What each symbol does to the states:
Z60 ρ Z417
Z60 β Z860
Z60 η Z936
Z60 γ Z909
Z60 τ Z537
Z60 π Z764
Z537 ρ Z252
Z537 β Z183
Z537 η Z404
Z537 γ Z376
Z537 τ Z940
Z537 π Z417
Z857 ρ Z136
Z857 β Z940
Z857 η Z605
Z857 γ Z309
Z857 τ Z15
Z857 π Z168
Z912 ρ Z517
Z912 β Z228
Z912 η Z537
Z912 γ Z417
Z912 τ Z511
Z912 π Z183
Z136 ρ Z641
Z136 β Z170
Z136 η Z561
Z136 γ Z940
Z136 τ Z724
Z136 π Z511
Z561 ρ Z516
Z561 β Z511
Z561 η Z857
Z561 γ Z168
Z561 τ Z320
Z561 π Z940
Z385 ρ Z15
Z385 β Z561
Z385 η Z441
Z385 γ Z605
Z385 τ Z563
Z385 π Z857
Z310 ρ Z539
Z310 β Z724
Z310 η Z563
Z310 γ Z15
Z310 τ Z763
Z310 π Z320
Z252 ρ Z936
Z252 β Z176
Z252 η Z912
Z252 γ Z183
Z252 τ Z170
Z252 π Z228
Z641 ρ Z309
Z641 β Z404
Z641 η Z516
Z641 γ Z170
Z641 τ Z605
Z641 π Z485
Z909 ρ Z860
Z909 β Z311
Z909 η Z176
Z909 γ Z908
Z909 τ Z376
Z909 π Z925
Z320 ρ Z462
Z320 β Z641
Z320 η Z15
Z320 γ Z136
Z320 τ Z539
Z320 π Z516
Z563 ρ Z755
Z563 β Z320
Z563 η Z354
Z563 γ Z433
Z563 τ Z471
Z563 π Z15
Z183 ρ Z176
Z183 β Z615
Z183 η Z417
Z183 γ Z634
Z183 τ Z517
Z183 π Z59
Z15 ρ Z724
Z15 β Z516
Z15 η Z433
Z15 γ Z561
Z15 τ Z755
Z15 π Z136
Z485 ρ Z537
Z485 β Z376
Z485 η Z170
Z485 γ Z936
Z485 τ Z309
Z485 π Z60
Z338 ρ Z637
Z338 β Z354
Z338 η Z922
Z338 γ Z513
Z338 τ Z911
Z338 π Z177
Z92 ρ Z922
Z92 β Z763
Z92 η Z171
Z92 γ Z495
Z92 τ Z109
Z92 π Z471
Z539 ρ Z385
Z539 β Z605
Z539 η Z755
Z539 γ Z724
Z539 τ Z177
Z539 π Z462
Z605 ρ Z561
Z605 β Z168
Z605 η Z462
Z605 γ Z316
Z605 τ Z433
Z605 π Z309
Z724 ρ Z605
Z724 β Z316
Z724 η Z320
Z724 γ Z516
Z724 τ Z441
Z724 π Z641
Z860 ρ Z59
Z860 β Z381
Z860 η Z764
Z860 γ Z311
Z860 τ Z183
Z860 π Z534
Z513 ρ Z354
Z513 β Z385
Z513 η Z763
Z513 γ Z539
Z513 τ Z626
Z513 π Z441
Z755 ρ Z441
Z755 β Z462
Z755 η Z310
Z755 γ Z320
Z755 τ Z513
Z755 π Z724
Z302 ρ Z171
Z302 β Z637
Z302 η Z918
Z302 γ Z338
Z302 τ Z311
Z302 π Z626
Z764 ρ Z634
Z764 β Z534
Z764 η Z909
Z764 γ Z925
Z764 τ Z417
Z764 π Z311
Z177 ρ Z563
Z177 β Z433
Z177 η Z513
Z177 γ Z441
Z177 τ Z637
Z177 π Z385
Z311 ρ Z381
Z311 β Z92
Z311 η Z925
Z311 γ Z911
Z311 τ Z634
Z311 π Z171
Z911 ρ Z92
Z911 β Z495
Z911 η Z302
Z911 γ Z626
Z911 τ Z534
Z911 π Z637
Z462 ρ Z857
Z462 β Z309
Z462 η Z724
Z462 γ Z641
Z462 τ Z385
Z462 π Z316
Z615 ρ Z925
Z615 β Z302
Z615 η Z59
Z615 γ Z109
Z615 τ Z909
Z615 π Z918
Z634 ρ Z615
Z634 β Z109
Z634 η Z860
Z634 γ Z534
Z634 τ Z228
Z634 π Z381
Z516 ρ Z316
Z516 β Z485
Z516 η Z136
Z516 γ Z511
Z516 τ Z462
Z516 π Z170
Z170 ρ Z404
Z170 β Z60
Z170 η Z511
Z170 γ Z517
Z170 τ Z316
Z170 π Z936
Z109 ρ Z302
Z109 β Z338
Z109 η Z381
Z109 γ Z853
Z109 τ Z908
Z109 π Z922
Z853 ρ Z338
Z853 β Z513
Z853 η Z92
Z853 γ Z471
Z853 τ Z918
Z853 π Z763
Z495 ρ Z763
Z495 β Z755
Z495 η Z637
Z495 γ Z563
Z495 τ Z853
Z495 π Z310
Z171 ρ Z853
Z171 β Z471
Z171 η Z911
Z171 γ Z637
Z171 τ Z381
Z171 π Z495
Z316 ρ Z168
Z316 β Z537
Z316 η Z641
Z316 γ Z485
Z316 τ Z857
Z316 π Z404
Z441 ρ Z433
Z441 β Z857
Z441 η Z539
Z441 γ Z462
Z441 τ Z354
Z441 π Z605
Z381 ρ Z918
Z381 β Z922
Z381 η Z534
Z381 γ Z92
Z381 τ Z615
Z381 π Z853
Z922 ρ Z626
Z922 β Z177
Z922 η Z853
Z922 γ Z763
Z922 τ Z302
Z922 π Z513
Z354 ρ Z310
Z354 β Z15
Z354 η Z177
Z354 γ Z385
Z354 τ Z495
Z354 π Z433
Z376 ρ Z183
Z376 β Z634
Z376 η Z60
Z376 γ Z764
Z376 τ Z912
Z376 π Z860
Z908 ρ Z311
Z908 β Z911
Z908 η Z615
Z908 γ Z918
Z908 τ Z764
Z908 π Z302
Z309 ρ Z940
Z309 β Z912
Z309 η Z316
Z309 γ Z404
Z309 τ Z561
Z309 π Z537
Z433 ρ Z320
Z433 β Z136
Z433 η Z385
Z433 γ Z857
Z433 τ Z310
Z433 π Z561
Z511 ρ Z485
Z511 β Z936
Z511 η Z940
Z511 γ Z252
Z511 τ Z641
Z511 π Z517
Z936 ρ Z376
Z936 β Z764
Z936 η Z517
Z936 γ Z176
Z936 τ Z404
Z936 π Z909
Z404 ρ Z912
Z404 β Z417
Z404 η Z485
Z404 γ Z60
Z404 τ Z168
Z404 π Z376
Z417 ρ Z228
Z417 β Z59
Z417 η Z376
Z417 γ Z860
Z417 τ Z252
Z417 π Z634
Z168 ρ Z511
Z168 β Z252
Z168 η Z309
Z168 γ Z537
Z168 τ Z136
Z168 π Z912
Z763 ρ Z177
Z763 β Z441
Z763 η Z471
Z763 γ Z755
Z763 τ Z338
Z763 π Z539
Z228 ρ Z909
Z228 β Z908
Z228 η Z183
Z228 γ Z59
Z228 τ Z936
Z228 π Z615
Z517 ρ Z60
Z517 β Z909
Z517 η Z252
Z517 γ Z228
Z517 τ Z485
Z517 π Z176
Z925 ρ Z534
Z925 β Z171
Z925 η Z908
Z925 γ Z302
Z925 τ Z860
Z925 π Z911
Z940 ρ Z170
Z940 β Z517
Z940 η Z168
Z940 γ Z912
Z940 τ Z516
Z940 π Z252
Z637 ρ Z471
Z637 β Z310
Z637 η Z626
Z637 γ Z354
Z637 τ Z92
Z637 π Z563
Z471 ρ Z513
Z471 β Z539
Z471 η Z495
Z471 γ Z310
Z471 τ Z922
Z471 π Z755
Z918 ρ Z911
Z918 β Z626
Z918 η Z109
Z918 γ Z922
Z918 τ Z925
Z918 π Z338
Z176 ρ Z764
Z176 β Z925
Z176 η Z228
Z176 γ Z615
Z176 τ Z60
Z176 π Z908
Z626 ρ Z495
Z626 β Z563
Z626 η Z338
Z626 γ Z177
Z626 τ Z171
Z626 π Z354
Z59 ρ Z908
Z59 β Z918
Z59 η Z634
Z59 γ Z381
Z59 τ Z176
Z59 π Z109
Z534 ρ Z109
Z534 β Z853
Z534 η Z311
Z534 γ Z171
Z534 τ Z59
Z534 π Z92

The rows follow the links: the fewer symbols apart two states are, the more alike their rows tend to be.

Each row is also shifted at random along 3 hidden directions that mean nothing.

Some states, each with a row of numbers:
Z860: -678 -1 84 263 262 56 245 24 -104 -273 106 -194 44 471 0 716 -34 -38 410 398 -425 -861 31 673 97 261 -99 141 -328 414 -281 -117 522 -113 -191 251 229 216
Z404: -54 159 -32 -61 -109 113 -318 -285 -269 229 -389 167 -85 274 -115 -214 161 107 481 -56 34 53 8 404 349 -141 128 -19 -286 161 55 79 167 -121 -59 407 72 -274
Z513: 304 -106 -7 -115 24 -6 69 -82 367 -186 282 -168 -230 17 86 92 -38 -37 -350 112 28 37 -173 -107 -185 -73 -260 -137 277 -172 -289 -27 -116 138 -8 -131 -179 -15
Z922: 334 -346 184 27 52 -252 24 11 244 -85 243 -189 55 -50 82 242 -2 -41 -186 35 25 51 152 -152 -282 151 -149 78 324 -187 -254 -251 -151 54 256 -130 -46 158
Z338: -937 -346 154 -30 33 -215 -248 -291 530 120 657 -242 2 374 -49 115 56 63 -234 1 157 158 -41 178 -164 125 -209 210 410 -180 -377 -205 -97 -96 166 281 -46 -17
Z252: 98 216 38 -71 -46 72 -125 -224 -375 59 -379 133 -12 46 12 -156 66 80 530 -70 -90 15 106 162 237 -91 53 -134 -393 71 5 -25 36 -97 40 164 52 -142
Z376: -344 216 -13 -123 -13 -25 -216 -339 -394 294 -96 61 126 -217 -104 -681 -157 112 461 -493 -110 438 26 -175 7 -57 -68 -15 -343 67 96 -14 -27 -258 41 224 204 -54
Z909: -606 103 71 164 157 45 208 1 -230 -193 69 -99 137 63 63 325 -86 -49 384 102 -312 -423 67 193 -8 176 -105 -3 -350 190 -154 -196 213 -115 -4 6 200 226
Z755: -129 77 -141 -108 77 165 85 -66 350 -163 248 -98 -306 240 -14 91 -12 12 -392 238 -19 -87 -370 139 -48 -122 -184 -136 189 -56 -184 150 120 154 -276 -15 -178 -125
Z936: -420 236 75 -54 9 86 -97 -233 -295 18 -136 49 26 71 22 -113 -2 61 508 -82 -110 15 59 135 182 -49 -13 -115 -410 57 -59 -107 32 -148 67 179 104 -101
Z170: 307 153 -122 -137 -186 13 -447 -270 -336 500 -462 253 -10 -33 -238 -730 122 149 310 -428 150 457 34 36 274 -240 243 41 -175 78 312 201 -47 -135 -38 400 57 -332
Z168: 840 154 -24 -4 -164 116 34 201 -311 -54 -665 287 -69 -17 93 118 243 2 180 180 125 -81 189 40 335 -176 285 -168 -171 7 253 83 -77 159 75 -165 -124 -160
Z857: 806 205 -145 -120 -230 99 151 402 -143 17 -318 315 -12 -583 48 -369 44 -51 -323 -138 291 395 33 -640 19 -245 287 -206 76 -244 476 216 -370 201 33 -487 -182 -106
Z59: -184 -32 140 204 132 -125 282 214 -238 -185 75 -79 325 -291 94 234 -161 -62 182 -42 -198 -266 203 -201 -164 250 -49 61 -223 98 -18 -219 32 -92 124 -244 203 401
Z417: -720 177 -59 -17 68 60 -254 -422 -245 260 6 -30 26 291 -165 -375 -87 153 516 -227 -231 -32 -148 425 151 -5 -90 106 -371 287 -53 53 326 -283 -223 567 257 -138
Z171: -214 -363 194 116 50 -227 -20 21 267 -7 355 -181 166 80 31 274 16 -54 -152 48 32 -54 177 -44 -214 243 -81 210 268 -106 -190 -272 -71 -27 271 32 45 221
Z385: 428 180 -171 -120 1 161 277 238 172 -227 61 61 -152 -284 126 2 -45 -85 -455 120 88 117 -213 -415 -135 -161 -34 -299 154 -166 93 150 -198 246 -104 -484 -228 -44
Z764: 247 26 -40 134 134 4 92 -50 -350 36 -227 -87 87 31 -121 -84 -183 48 405 -143 -430 -374 10 307 3 169 -53 148 -303 423 6 49 447 -213 -219 243 299 212
Z918: -152 -341 196 164 43 -297 -8 135 104 116 293 -118 279 -182 -10 61 -78 -63 -84 -202 26 114 254 -256 -280 287 -21 291 209 -90 -30 -214 -137 -100 259 -45 108 293
Z485: -16 198 15 -94 -188 69 -251 -163 -291 229 -369 216 16 27 -45 -333 144 80 345 -169 147 235 105 49 249 -171 174 -96 -222 -53 158 20 -108 -74 98 182 4 -283
Z912: -614 249 67 -48 -36 81 -160 -243 -226 11 -133 101 3 219 57 34 142 79 461 47 30 11 103 266 306 -81 21 -125 -354 -14 -37 -152 -14 -84 134 216 -8 -208
Z311: -273 -218 145 167 76 -240 30 147 -64 64 247 -122 320 -217 -59 13 -137 -60 38 -219 -81 4 195 -219 -228 255 -17 299 52 76 29 -154 -8 -158 129 -23 204 321
Z228: 79 178 80 58 68 5 163 36 -415 -102 -163 -18 187 -319 102 -57 -189 -22 403 -149 -273 -71 122 -213 -64 63 -86 -133 -400 60 -14 -159 10 -147 123 -188 195 190
Z615: -335 -83 136 96 36 -227 69 173 -193 146 212 -30 399 -594 23 -289 -209 -48 61 -469 -60 316 240 -600 -302 206 -20 123 -68 -65 187 -204 -203 -178 229 -205 211 351

In each set, the symbols that take the first to the second take the third to the fourth, perhaps in another order. Give the fourth.
Answers are names.
15 -421 160 131 19 -266 -103 -27 137 154 237 -190 170 -3 -113 29 -46 -9 -103 -149 40 46 184 -44 -236 224 -35 312 298 -3 -119 -138 -23 -104 176 133 86 212
: 519 -390 146 148 24 -317 -9 158 -31 165 71 -133 307 -386 -67 -141 -92 -75 -82 -338 -35 200 254 -343 -298 236 -24 259 240 -11 56 -139 -99 -114 195 -96 159 334
:: -17 231 104 1 64 -13 171 3 -406 -77 -121 48 221 -457 160 -108 -158 -11 396 -241 -201 100 190 -368 -72 14 -86 -191 -387 -19 57 -232 -128 -108 193 -257 169 187
: Z376

-683 222 -185 -107 -89 179 -47 94 234 50 224 151 -131 77 -70 -153 50 -26 -403 106 268 196 -300 -70 82 -176 152 -54 131 -79 193 256 -84 72 -207 -32 -189 -244
: 100 202 51 -75 -194 51 -142 83 -244 106 -355 298 65 -130 58 -186 202 21 180 -78 278 320 200 -168 231 -206 254 -144 -129 -174 290 -20 -296 55 196 -77 -109 -198
:: -944 11 -150 -126 70 105 -202 -305 559 31 571 -152 -299 440 -109 -103 17 78 -382 105 75 140 -448 270 -56 -100 -247 6 258 -88 -309 147 68 23 -243 301 -187 -257
: Z605

-267 208 -52 -99 -229 96 -99 178 -45 142 -117 322 29 -180 32 -247 182 4 -170 -44 421 442 23 -349 163 -231 318 -127 53 -233 416 115 -377 116 129 -185 -190 -265
: -678 288 169 -45 7 -7 81 -59 -324 -103 62 62 237 -288 197 -96 -53 23 400 -186 -28 216 166 -356 -28 -4 -86 -257 -397 -164 -37 -338 -280 -109 287 -226 95 97
:: 231 163 -291 -189 -97 136 -77 -15 148 212 32 121 -202 -173 -190 -629 -76 28 -420 -197 136 397 -362 -226 -37 -254 66 -20 164 -2 299 407 -35 58 -319 49 -138 -235
: Z485

334 189 -42 -19 -192 110 -32 197 -192 16 -428 290 -38 -57 45 -10 197 -29 21 128 243 56 120 -27 259 -173 316 -135 -73 -112 323 84 -162 133 47 -162 -117 -232
: 32 -15 128 256 200 -53 361 231 -243 -304 -63 -107 184 -101 124 534 -107 -87 283 192 -358 -565 195 95 -53 245 -59 11 -267 200 -82 -188 209 -40 46 -181 240 405
:: -10 -202 -8 170 118 -126 -77 -15 -155 242 27 -134 188 28 -222 -199 -173 28 206 -266 -260 -154 49 191 -140 223 -13 396 -54 365 58 64 385 -270 -178 362 315 241
: Z563

853 164 -85 -44 -29 47 -105 -249 -498 136 -605 59 -14 -12 -90 -412 -24 118 625 -266 -326 -15 22 187 183 -97 6 -63 -417 295 62 102 252 -156 -153 266 194 -109
: -190 40 137 247 201 2 434 241 -248 -418 -41 -139 171 -14 174 692 -100 -93 322 294 -356 -665 199 161 -8 259 -85 -15 -307 193 -171 -256 218 -28 45 -199 193 358
:: -253 -252 -30 -100 17 -143 -287 -346 445 182 408 -251 -155 282 -136 -215 -33 107 -243 -110 48 228 -221 166 -175 27 -243 185 388 -61 -293 33 63 -73 -57 333 -68 -124
: Z539

-369 106 98 158 167 37 216 52 -234 -198 18 -106 145 2 107 329 -110 -20 407 84 -321 -442 87 153 12 202 -101 -9 -388 201 -121 -185 212 -108 -15 -15 205 234
: -430 -132 157 202 101 -179 180 173 -133 26 240 -89 322 -294 -7 65 -176 -38 93 -194 -86 -31 217 -283 -241 273 -12 184 -89 33 54 -202 -30 -154 159 -158 213 373
:: -187 -377 178 226 124 -206 28 94 210 -75 242 -205 135 194 7 470 17 -68 -65 154 -46 -335 203 244 -149 321 -52 273 221 74 -203 -205 113 -41 131 116 85 243
: Z338

201 203 73 48 -33 185 78 133 -219 -243 -518 202 -95 357 156 592 314 -12 305 547 36 -470 181 472 424 -88 198 -176 -266 52 24 -62 65 187 69 -49 -67 -156
: 620 152 -1 -22 -124 119 -101 34 -341 -27 -585 200 -42 56 39 84 210 10 370 126 50 -89 150 194 325 -147 199 -164 -259 62 157 32 -7 52 57 17 -50 -188
:: 69 -334 137 160 62 -279 -20 145 -8 168 184 -106 313 -233 -53 -57 -102 -45 -22 -237 -67 54 223 -231 -245 254 -12 321 121 49 52 -125 -11 -146 165 35 193 330
: Z109

404 -115 -29 -74 136 67 125 -96 366 -278 144 -206 -301 284 94 337 14 -22 -303 291 -94 -287 -208 203 -82 4 -256 -122 256 -47 -405 8 134 145 -100 -43 -147 -22
: 1209 95 -251 -152 -20 139 258 166 76 -174 -224 25 -248 -227 93 -152 -76 -35 -363 53 -87 -34 -244 -244 -94 -221 -42 -198 157 -11 86 288 30 238 -275 -300 -167 -52
:: -97 200 -44 -108 -50 37 -322 -375 -360 350 -304 91 0 47 -163 -589 -54 164 524 -366 -102 268 -33 177 208 -140 36 -4 -334 171 75 55 116 -218 -58 449 168 -227
: Z176

219 -76 -166 -102 89 110 -47 -241 376 -84 160 -180 -398 404 -87 36 -19 96 -297 173 -116 -191 -415 399 -4 -72 -221 0 261 109 -282 248 288 77 -383 278 -101 -146
: 643 139 -128 -84 -211 117 -106 116 -183 185 -538 293 -88 -37 -98 -221 155 46 4 -27 202 116 63 36 282 -219 328 -15 -21 37 387 277 -13 81 -138 11 -101 -249
:: -94 197 -209 -168 -111 156 -6 77 155 116 105 139 -138 -144 -78 -390 -23 16 -428 -78 217 351 -275 -267 21 -227 104 -68 132 -107 264 295 -130 106 -229 -97 -157 -211
: Z537

12 67 -10 37 63 -67 4 -98 -388 189 -91 -42 163 -210 -100 -404 -244 37 403 -376 -297 36 34 -105 -111 97 -83 106 -335 236 81 27 146 -256 -97 153 267 163
: -699 -383 201 31 -3 -310 -209 -96 288 229 548 -166 238 -79 -56 -56 -37 -20 -195 -220 155 342 165 -251 -277 221 -81 279 341 -225 -136 -229 -237 -163 302 74 47 172
:: -1001 186 -206 -104 -153 183 -211 -36 245 246 215 198 -219 252 -185 -270 99 64 -323 30 325 235 -305 179 198 -199 203 96 133 -33 257 316 1 35 -275 239 -131 -347
: Z912

-129 166 50 77 94 0 101 -86 -359 -88 -155 -50 109 -7 12 78 -119 39 461 -48 -319 -273 60 171 30 76 -102 -15 -420 237 -104 -101 228 -158 -58 71 210 149
: -441 -174 206 283 182 -146 319 302 -44 -283 212 -132 292 -47 139 666 -67 -123 75 194 -145 -442 266 -20 -177 358 -40 140 -57 72 -128 -322 27 -31 189 -202 186 396
:: 309 180 -42 -83 -31 14 -202 -296 -450 243 -347 74 58 -160 -139 -595 -106 139 551 -429 -209 238 16 -18 87 -92 -54 -20 -397 192 76 50 126 -237 -59 272 182 -61
: Z634

63 234 -73 -12 -126 213 274 449 33 -284 -154 227 -101 -110 188 372 167 -85 -297 382 262 -99 48 -184 176 -151 273 -252 42 -200 258 78 -222 301 63 -441 -246 -100
: 471 147 -38 -124 -202 59 -263 -71 -349 266 -500 276 5 -95 -70 -403 148 63 281 -231 190 323 101 -44 305 -208 256 -80 -158 -13 305 111 -128 -17 60 119 -11 -284
:: 73 -430 113 68 46 -268 -214 -167 241 207 245 -193 79 140 -111 -73 -41 32 -102 -168 7 67 69 62 -203 176 -96 332 353 19 -170 -55 46 -100 104 278 72 127
: Z513

-264 157 -334 -186 -155 166 -251 -107 184 404 68 160 -191 15 -284 -678 -44 47 -367 -235 217 438 -397 -28 80 -257 174 117 169 48 328 501 41 1 -403 285 -93 -319
: 144 200 54 -21 -138 108 44 233 -164 -122 -383 274 -37 43 149 293 260 -51 129 286 227 -68 233 -6 299 -101 289 -195 -151 -174 209 -64 -221 190 190 -235 -168 -164
:: -135 -268 188 -28 62 -170 100 50 375 -213 435 -194 62 -91 228 357 16 -100 -295 107 139 92 118 -301 -283 126 -219 -77 348 -354 -314 -341 -326 92 384 -322 -175 155
: Z755

-82 -328 127 -41 64 -209 -96 -87 336 48 370 -190 52 -94 47 -23 -47 -3 -242 -114 143 297 59 -196 -274 106 -166 95 339 -265 -230 -222 -231 3 245 -39 -74 68
: 766 -86 -128 -133 56 14 45 -116 265 -86 46 -154 -278 17 -19 -92 -85 -7 -303 10 -65 -2 -263 -6 -142 -103 -230 -86 244 -17 -233 119 35 129 -186 -47 -130 -44
:: 422 131 -209 -86 -201 149 -237 63 -108 299 -377 254 -143 18 -229 -445 126 56 -124 -131 208 226 -130 80 238 -250 327 88 41 116 423 432 54 27 -303 191 -105 -310
: Z511

789 -112 -122 -125 32 17 56 -92 281 -101 72 -165 -255 -21 17 -79 -76 18 -306 8 -66 69 -233 -55 -169 -79 -235 -129 239 -48 -223 123 25 132 -154 -92 -131 -45
: 1069 233 30 -13 -167 148 485 692 -200 -475 -507 349 46 -532 371 490 204 -186 -231 388 250 -110 286 -563 120 -161 312 -428 -77 -282 375 -74 -414 390 259 -925 -263 62
:: 117 200 -186 -58 -115 218 121 227 106 -119 -123 200 -163 -52 23 45 98 -39 -334 203 191 11 -162 -80 121 -169 198 -151 96 -41 254 244 -68 211 -167 -209 -205 -152
: Z912

-61 -41 0 182 150 -5 120 -50 -259 -25 -82 -148 88 139 -119 123 -163 9 408 -21 -440 -490 8 357 -15 203 -72 182 -279 409 -45 16 444 -197 -212 282 316 242
: 208 126 -73 -15 14 -11 -169 -248 -445 289 -254 28 124 -289 -141 -671 -217 75 470 -522 -259 258 -27 -94 -11 -16 -95 40 -362 219 111 91 149 -236 -84 273 252 28
:: 637 -230 -53 -114 29 -65 -130 -238 326 29 124 -197 -203 55 -26 -138 -59 45 -259 -56 -21 105 -162 20 -177 -13 -234 -8 350 -94 -265 41 35 64 -52 67 -106 8
: Z922

-167 -85 93 95 61 -210 76 145 -192 199 172 -49 359 -519 -21 -334 -239 -40 96 -443 -83 266 177 -510 -289 188 -9 193 -80 40 159 -110 -119 -172 145 -160 234 336
: -224 197 11 -44 13 66 -130 -301 -364 138 -205 4 38 73 -65 -291 -54 99 520 -181 -185 39 -16 170 147 -40 -82 -78 -402 151 -3 -33 171 -181 -25 295 181 -91
:: 251 -144 43 -109 54 -45 60 -40 376 -138 278 -203 -160 -17 167 62 -27 -33 -368 58 49 155 -119 -176 -205 -30 -275 -110 305 -231 -289 -105 -167 142 86 -203 -170 13
: Z302

